How the objects are linked:
q596 ρ q926
q596 ψ q416
q596 α q165
q883 ρ q993
q883 ψ q257
q883 α q88
q545 ρ q252
q545 ψ q801
q545 α q6
q169 ρ q970
q169 ψ q992
q169 α q300
q466 ρ q88
q466 ψ q803
q466 α q436
q497 ρ q803
q497 ψ q991
q497 α q215
q586 ρ q379
q586 ψ q56
q586 α q504
q318 ρ q6
q318 ψ q665
q318 α q970
q416 ρ q282
q416 ψ q466
q416 α q418
q669 ρ q124
q669 ψ q233
q669 α q66
q934 ρ q392
q934 ψ q912
q934 α q755
q745 ρ q743
q745 ψ q613
q745 α q647
q356 ρ q907
q356 ψ q876
q356 α q926
q915 ρ q245
q915 ψ q252
q915 α q564
q399 ρ q339
q399 ψ q619
q399 α q184
q35 ρ q425
q35 ψ q970
q35 α q230
q911 ρ q579
q911 ψ q4
q911 α q339
q992 ρ q713
q992 ψ q755
q992 α q441
q623 ρ q533
q623 ψ q425
q623 α q798
q869 ρ q72
q869 ψ q596
q869 α q635
q441 ρ q992
q441 ψ q554
q441 α q379
q442 ρ q79
q442 ψ q356
q442 α q72
q788 ρ q619
q788 ψ q226
q788 α q540
q66 ρ q669
q66 ψ q993
q66 α q876
q486 ρ q613
q486 ψ q798
q486 α q468
q6 ρ q545
q6 ψ q3
q6 α q318
q124 ρ q165
q124 ψ q325
q124 α q669
q165 ρ q596
q165 ψ q418
q165 α q124
q687 ρ q184
q687 ψ q540
q687 α q377
q564 ρ q915
q564 ψ q545
q564 α q39
q661 ρ q388
q661 ψ q184
q661 α q912
q392 ρ q504
q392 ψ q661
q392 α q934
q322 ρ q436
q322 ψ q215
q322 α q997
q613 ρ q725
q613 ψ q623
q613 α q486
q56 ρ q910
q56 ψ q339
q56 α q388
q665 ρ q3
q665 ψ q392
q665 α q713
q619 ρ q979
q619 ψ q969
q619 α q788
q317 ρ q647
q317 ψ q468
q317 α q991
q252 ρ q162
q252 ψ q314
q252 α q545
q803 ρ q111
q803 ψ q317
q803 α q497
q184 ρ q399
q184 ψ q788
q184 α q687
q798 ρ q623
q798 ψ q35
q798 α q884
q713 ρ q665
q713 ψ q934
q713 α q992
q579 ρ q155
q579 ψ q615
q579 α q911
q314 ρ q300
q314 ψ q379
q314 α q801
q517 ρ q935
q517 ψ q681
q517 α q725
q907 ρ q949
q907 ψ q66
q907 α q356
q162 ρ q230
q162 ψ q300
q162 α q252
q910 ρ q554
q910 ψ q911
q910 α q56
q88 ρ q883
q88 ψ q111
q88 α q466
q997 ρ q322
q997 ψ q988
q997 α q25
q504 ρ q586
q504 ψ q388
q504 α q392
q339 ρ q911
q339 ψ q979
q339 α q399
q245 ρ q884
q245 ψ q162
q245 α q915
q884 ρ q798
q884 ψ q230
q884 α q245
q725 ρ q517
q725 ψ q533
q725 α q613
q932 ρ q540
q932 ψ q79
q932 α q793
q801 ρ q314
q801 ψ q586
q801 α q3
q880 ρ q226
q880 ψ q949
q880 α q79
q325 ρ q418
q325 ψ q322
q325 α q233
q969 ρ q618
q969 ψ q635
q969 α q226
q4 ρ q615
q4 ψ q737
q4 α q979
q949 ρ q956
q949 ψ q669
q949 α q907
q282 ρ q876
q282 ψ q88
q282 α q416
q230 ρ q35
q230 ψ q169
q230 α q162
q215 ρ q497
q215 ψ q935
q215 α q988
q540 ρ q788
q540 ψ q880
q540 α q932
q436 ρ q466
q436 ψ q497
q436 α q322
q72 ρ q442
q72 ψ q926
q72 α q869
q257 ρ q25
q257 ψ q745
q257 α q111
q155 ρ q912
q155 ψ q377
q155 α q579
q377 ρ q687
q377 ψ q932
q377 α q615
q533 ρ q681
q533 ψ q39
q533 α q623
q876 ρ q66
q876 ψ q883
q876 α q282
q25 ρ q997
q25 ψ q743
q25 α q257
q379 ρ q441
q379 ψ q910
q379 α q586
q635 ρ q869
q635 ψ q165
q635 α q956
q618 ρ q737
q618 ψ q869
q618 α q969
q3 ρ q801
q3 ψ q504
q3 α q665
q737 ρ q793
q737 ψ q72
q737 α q618
q226 ρ q969
q226 ψ q956
q226 α q880
q554 ρ q755
q554 ψ q579
q554 α q910
q979 ρ q4
q979 ψ q618
q979 α q619
q79 ρ q880
q79 ψ q907
q79 α q442
q926 ρ q356
q926 ψ q282
q926 α q596
q233 ρ q325
q233 ψ q997
q233 α q993
q300 ρ q169
q300 ψ q441
q300 α q314
q535 ρ q668
q535 ψ q915
q535 α q681
q668 ρ q468
q668 ψ q245
q668 α q535
q993 ρ q233
q993 ψ q25
q993 α q883
q991 ρ q317
q991 ψ q668
q991 α q935
q970 ρ q318
q970 ψ q713
q970 α q169
q425 ρ q39
q425 ψ q318
q425 α q35
q912 ρ q661
q912 ψ q687
q912 α q155
q743 ρ q988
q743 ψ q725
q743 α q745
q755 ρ q934
q755 ψ q155
q755 α q554
q988 ρ q215
q988 ψ q517
q988 α q743
q111 ρ q257
q111 ψ q647
q111 α q803
q681 ρ q535
q681 ψ q564
q681 α q533
q615 ρ q377
q615 ψ q793
q615 α q4
q468 ρ q486
q468 ψ q884
q468 α q668
q388 ρ q56
q388 ψ q399
q388 α q661
q956 ρ q635
q956 ψ q124
q956 α q949
q418 ρ q416
q418 ψ q436
q418 α q325
q935 ρ q991
q935 ψ q535
q935 α q517
q793 ρ q932
q793 ψ q442
q793 α q737
q647 ρ q745
q647 ψ q486
q647 α q317
q39 ρ q564
q39 ψ q6
q39 α q425

In the rows, 164 means zero.

The rows follow the links: the fewer symbols apart two objects are, the more alike their rows tend to be.

Each row is also shifted at random along 8 hidden directions that mean nothing.

Some objects, each with a row of numbers:
q356:  114   169   153   143   169   155   108   139   183   139   129   171   153   108   182   137   128   145   195   165   160   168   172   181   165   139   191   191   145   142   132   163   164   171   153   170   152   168   190   151   195   160   188   161   167   165   161   131   217   177   183   167   123   186   131   141
q497:  121   162   154   153   151   132   175   156   189   171   187   182   187   180   170   151   176   146   166   185   148   147   193   146   175   167   194   136   140   158   140   180   154   161   154   139   208   195   141   147   156   137   155    89   210   149   153   157    96   226   155   117   170   169   170   171
q318:  176   167   179   179   166   176   177   170   151   153   171   149   186   208   160   172   178   193   142   183   177   160   163   154   168   178   255   160   179   187   152   178   205   154   155   164   258   180   153   178   144   174   197   128   169   166   174   183   116   160   131   158   173   145   166   156
q468:  121   170   163   196   207   176   124   187   180   139   142   169   168   155   142   152   164   174   141   194   172   164   144   184   171   165   210   155   179   181   176   186   161   141   182   149   165   158   182   158   144   165   166   165   121   165   181   161   196   137   162   182   170   169   145   165
q322:  166   176   164   180   184   160   120   167   196   150   135   181   155   166   156   157   155   177   143   185   151   151   167   179   158   143   173   159   161   156   169   184   189   156   172   152   194   187   166   140   164   149   177   118   106   164   172   144   129   145   168   175   175   179   127   155
q441:  125   168   169   181   170   190   223   187   132   175   174   143   164   157   159   169   184   158   159   159   175   179   148   183   161   178   215   210   176   179   191   156   151   160   178   176   195   174   178   185   161   188   150   142   188   169   170   186   161   151   163   170   157   144   194   142
q564:  101   165   167   181   177   166   169   171   168   144   165   153   156   155   163   139   175   172   209   185   182   164   157   172   181   175   205   214   170   163   162   181   194   145   163   156   205   179   171   170   141   166   170   135   139   170   185   181   195   176   150   148   159   156   173   133
q668:  199   151   169   164   169   137   113   143   188   139   181   168   164   159   164   138   160   160   225   185   182   157   166   130   198   169   148   141   163   161   122   186   187   153   141   138   138   184   170   162   135   146   163   117   118   152   175   173   193   208   141   131   160   170   166   169
q111:  164   173   160   170   173   146   139   163   195   154   154   180   169   159   166   148   160   163   179   179   158   149   178   168   173   157   194   165   154   157   165   184   173   156   170   143   170   161   164   144   158   145   159   165   131   166   170   156   199   179   171   152   174   177   155   163
q725:   90   165   161   193   188   173   177   204   184   146   150   171   150   141   143   135   175   169   148   200   169   158   154   203   161   172   173   208   163   172   176   190   155   142   189   152   227   179   160   153   146   162   179   132   213   170   187   159   120   155   166   167   160   173   142   132
q623:  176   161   172   193   186   165   169   188   175   146   170   163   159   130   147   134   173   145   181   190   183   165   150   178   183   174   206   193   166   183   162   186   144   148   177   142   182   193   185   166   139   165   152    92   176   158   184   176   161   177   159   154   151   166   169   140
q615:  174   162   166   157   170   185   142   150   142   175   154   157   146   164   165   190   155   168   146   143   159   182   145   161   150   150    98   144   178   157   170   139   167   177   158   191   112   177   182   174   186   179   162   152   118   160   152   155   136   126   169   196   158   163   155   175
q124:  134   178   149   149   169   150   148   151   174   173   155   180   199   145   175   164   152   125   133   161   141   163   185   167   164   147   265   127   142   166   156   160   114   175   165   154   149   165   184   151   193   154   140   139   190   152   140   139   181   189   186   155   150   175   167   182
q911:  218   167   177   168   169   194   169   170   138   165   150   152   170   167   160   185   156   171   114   155   169   178   151   174   149   161   209   158   178   186   165   151   157   174   167   186   187   166   178   181   180   190   187   160   190   165   161   163   131   127   163   198   151   156   153   163
q215:  147   158   157   169   184   152   123   171   192   149   161   183   178   149   149   146   157   148   135   193   160   159   165   165   173   163   177   116   156   177   140   183   128   155   168   140   154   173   170   149   155   149   163   126   198   149   164   146   133   182   165   158   156   182   141   181
q915:  176   151   174   170   162   153   146   156   173   147   181   160   157   190   161   154   174   187   202   183   181   157   162   138   183   177   128   158   173   162   139   182   210   152   146   154   186   183   149   169   132   156   182   132   132   162   180   182   142   184   132   142   174   159   163   161
q504:  134   163   174   166   177   185   129   143   143   144   151   141   152   166   170   168   157   184   189   164   181   180   143   157   169   160   185   181   186   161   146   158   214   160   143   184   174   183   186   184   163   183   192   138    95   168   172   172   182   142   144   178   147   151   157   147
q912:  211   161   176   155   162   176   146   139   139   166   170   149   172   178   170   186   159   164   151   151   169   179   155   140   165   158   187   130   176   172   140   148   176   177   141   181   159   192   182   184   174   179   173   107   141   152   152   167   124   157   147   173   150   151   168   174
q6:  206   157   172   172   170   158   174   164   152   158   192   151   183   149   163   150   172   140   204   166   190   173   158   146   195   184   226   163   171   186   152   168   139   159   158   149   131   159   187   184   142   172   137   156   168   157   170   193   240   196   153   143   153   152   205   169
q155:  202   165   170   151   148   178   202   168   131   176   177   153   205   176   170   185   163   154   119   149   169   174   172   159   159   179   263   138   165   196   154   148   123   179   162   177   185   131   165   187   180   185   174   216   265   163   150   173   174   170   163   170   152   151   184   183
q988:   94   176   150   191   210   170   133   184   181   166   150   182   181   162   142   169   171   150   102   188   146   164   152   181   163   153   212   114   170   179   192   176   124   148   189   144   137   176   187   147   159   155   128   116   116   151   158   147   146   142   176   179   180   171   155   189
q635:  150   180   161   143   141   158   170   150   172   167   141   169   174   182   187   172   151   183   155   155   147   152   194   174   146   150   218   185   148   147   161   162   198   177   158   176   233   149   143   152   193   159   200   209   184   179   157   146   166   165   173   165   167   168   146   152
q35:  249   154   180   187   166   172   179   190   163   162   180   160   160   202   146   172   181   201   159   173   184   158   152   154   169   188   109   153   187   184   181   178   186   153   174   158   167   139   140   173   129   168   174   221   154   172   185   192   163   143   145   173   197   157   169   178
q162:  181   165   171   175   167   160   178   161   153   169   191   154   188   197   164   173   184   169   181   166   175   163   164   137   185   182   218   144   177   179   169   172   176   156   157   152   161   160   164   178   138   164   141   161   121   161   167   194   203   180   145   144   185   146   202   182
q993:  225   173   161   167   157   138   184   170   191   178   172   183   162   137   168   148   167   130   187   159   152   151   184   172   170   154   167   184   141   154   181   173   134   171   179   142   148   179   170   144   168   144   124   124   162   159   162   159   176   195   188   143   168   178   179   155
q586:  129   155   171   162   172   184   135   149   143   145   159   143   155   168   165   168   158   182   175   169   181   181   144   155   168   166   165   165   183   167   136   157   198   161   143   184   177   183   177   186   161   183   196   137   145   164   169   169   148   149   140   175   144   153   154   154
q979:   87   168   157   140   155   175   158   140   142   172   153   156   174   175   181   184   155   165   139   153   151   176   169   160   149   154   200   150   162   156   146   142   172   177   147   191   188   173   167   173   195   176   185   152   184   163   143   148   128   159   163   172   147   157   156   167
q230:  122   156   163   186   183   184   194   205   153   158   172   158   170   155   141   157   179   167   143   180   184   173   143   184   168   192   168   173   180   194   182   172   127   148   188   160   158   129   163   177   142   180   161   227   227   171   180   181   195   149   164   175   166   159   174   170

Start here and follow the symbols in turn, left to right. Where do you end up?
Answers are names.
 197   153   174   184   169   173   202   182   148   169   192   152   150   151   151   157   184   152   193   164   185   174   144   163   177   182   132   192   176   177   177   165   150   158   171   160   146   184   176   182   141   176   138   122   167   160   176   193   157   169   156   158   161   152   196   152
ρ ρ ρ ψ ψ ψ ρ α: q56
 160   154   170   155   152   179   188   161   138   164   171   146   149   150   170   164   164   165   189   151   181   179   154   167   163   174   135   200   171   164   155   149   168   171   156   186   163   161   169   185   170   184   179   183   202   170   168   176   173   161   160   170   144   155   173   148
ψ ψ ψ α ψ ψ ρ α ρ: q596
 134   166   165   151   160   175   169   144   140   168   160   148   153   137   180   166   156   145   192   145   166   181   158   167   163   154   185   199   163   151   157   143   167   177   152   185   155   189   192   178   187   180   162   121   152   162   156   163   176   166   169   168   134   156   175   141
ψ α ψ α α ρ ρ: q880
 247   160   176   143   144   159   161   129   144   168   180   151   173   160   184   172   155   145   191   143   171   174   171   135   175   159   202   155   160   165   126   148   169   185   134   175   161   195   182   182   178   173   166   100   167   152   151   171   152   193   152   151   138   154   182   160
α ρ ρ α α α ρ ρ: q339
 157   176   161   147   159   158   122   136   177   160   136   171   158   167   181   170   143   173   164   158   147   159   178   164   153   137   174   161   155   140   152   160   200   174   151   175   180   178   167   150   191   156   187   147   114   166   155   138   154   157   171   172   159   174   136   158
ρ α ρ α ψ α: q66
 134   162   168   187   170   176   220   189   146   180   189   152   160   183   153   171   197   169   169   167   172   168   150   168   168   185   155   189   178   174   199   165   165   152   178   163   179   176   160   177   140   174   138   142   154   166   173   193   143   158   155   158   183   145   199   158
ρ ψ ρ α ρ ψ: q441
 134   164   167   151   149   177   189   153   132   173   175   146   187   201   176   188   171   181   147   154   168   172   168   149   160   177   216   151   173   174   154   150   181   170   149   184   202   150   152   186   169   181   186   196   195   169   155   177   157   163   147   163   165   144   181   174
α ρ α ψ ψ ρ α ψ ψ: q72
 271   160   173   143   130   159   197   160   158   175   171   165   161   147   177   164   152   151   176   140   167   164   180   165   156   164   141   186   149   163   153   151   145   188   161   175   167   151   156   168   185   170   176   196   244   168   159   163   163   180   176   164   148   170   167   156
ψ ρ ψ ψ ψ: q993
 180   165   164   138   142   169   175   155   151   171   158   164   182   173   178   179   150   167   131   150   156   167   179   164   148   162   193   148   156   169   145   149   153   183   156   183   190   141   152   170   193   173   195   213   245   168   149   151   147   165   170   173   151   165   153   174
α ρ ρ α ρ α ψ α ρ: q79
 201   181   163   168   160   151   180   170   186   174   154   179   160   148   169   158   162   148   163   161   147   151   183   183   157   147   186   192   145   152   185   171   155   171   179   153   185   180   166   143   179   151   147   130   157   164   162   152   152   172   186   159   169   177   161   148
ψ α ψ α ρ α: q497
 158   166   167   155   161   180   172   159   145   155   148   150   156   120   176   154   147   148   181   151   175   180   158   186   159   158   209   216   161   164   153   150   153   175   161   185   175   166   191   179   190   186   181   168   206   170   165   159   200   159   175   178   124   163   162   133
α ψ ψ ρ α α α ρ: q442
 141   176   157   171   181   157   138   172   192   152   139   181   169   140   161   148   152   153   144   180   153   156   172   188   161   149   212   166   152   163   166   180   146   159   177   150   178   167   174   142   173   152   165   150   167   163   166   141   171   164   181   169   159   182   139   157
α α ρ ψ α ρ ψ ρ: q647
 177   167   165   147   153   175   172   152   140   172   161   155   182   168   178   182   154   160   144   145   163   175   169   161   156   162   215   153   164   172   154   145   153   180   155   183   166   148   172   178   187   180   176   195   199   165   150   161   178   160   168   175   150   157   170   173
ψ ψ ρ ψ α α ρ ψ: q66
 180   160   154   161   169   139   138   163   194   161   170   185   162   135   161   143   157   138   186   171   160   157   171   160   178   159   122   143   149   157   157   174   129   163   169   141   100   159   171   146   161   143   136   165   162   156   163   153   200   192   179   149   163   184   163   178
ψ ρ ρ ρ α: q497
 189   178   169   194   168   158   198   198   193   161   155   173   148   166   157   146   178   186   190   176   168   143   173   194   164   170   165   233   162   159   211   191   192   149   194   145   210   144   145   146   143   152   160   213   134   186   192   178   213   154   176   160   195   170   167   137
ρ ψ ρ α ψ ψ α: q35
 179   167   161   188   175   157   193   200   186   172   172   181   159   151   147   150   180   155   162   175   163   153   165   184   167   174   136   180   160   172   202   182   131   153   195   141   148   150   157   149   146   152   131   185   178   168   177   170   181   165   181   160   185   174   174   166
α α ψ ψ ρ ψ ρ ρ: q39
 163   155   160   171   166   139   168   164   182   166   194   171   157   154   161   144   180   145   224   172   171   159   164   147   190   174   112   167   160   155   168   176   156   153   163   139   112   177   166   158   136   146   121   133   124   156   171   181   198   204   161   130   176   167   193   169
α α α ψ ρ α: q915
 191   164   177   171   171   189   178   171   140   154   153   145   153   124   164   158   156   151   166   157   182   183   146   187   160   163   212   213   171   178   158   155   152   171   167   183   187   185   197   185   177   193   178   124   197   165   172   169   162   147   167   184   126   157   163   129
α ψ ψ α α ψ: q442
 146   177   158   142   144   156   181   136   156   188   164   163   165   169   190   179   163   152   182   138   144   164   184   159   156   147   179   179   150   138   173   145   178   182   154   178   164   180   167   161   194   160   148   139   130   165   145   156   165   176   177   155   163   161   181   159
ρ ψ α ψ α ρ: q124
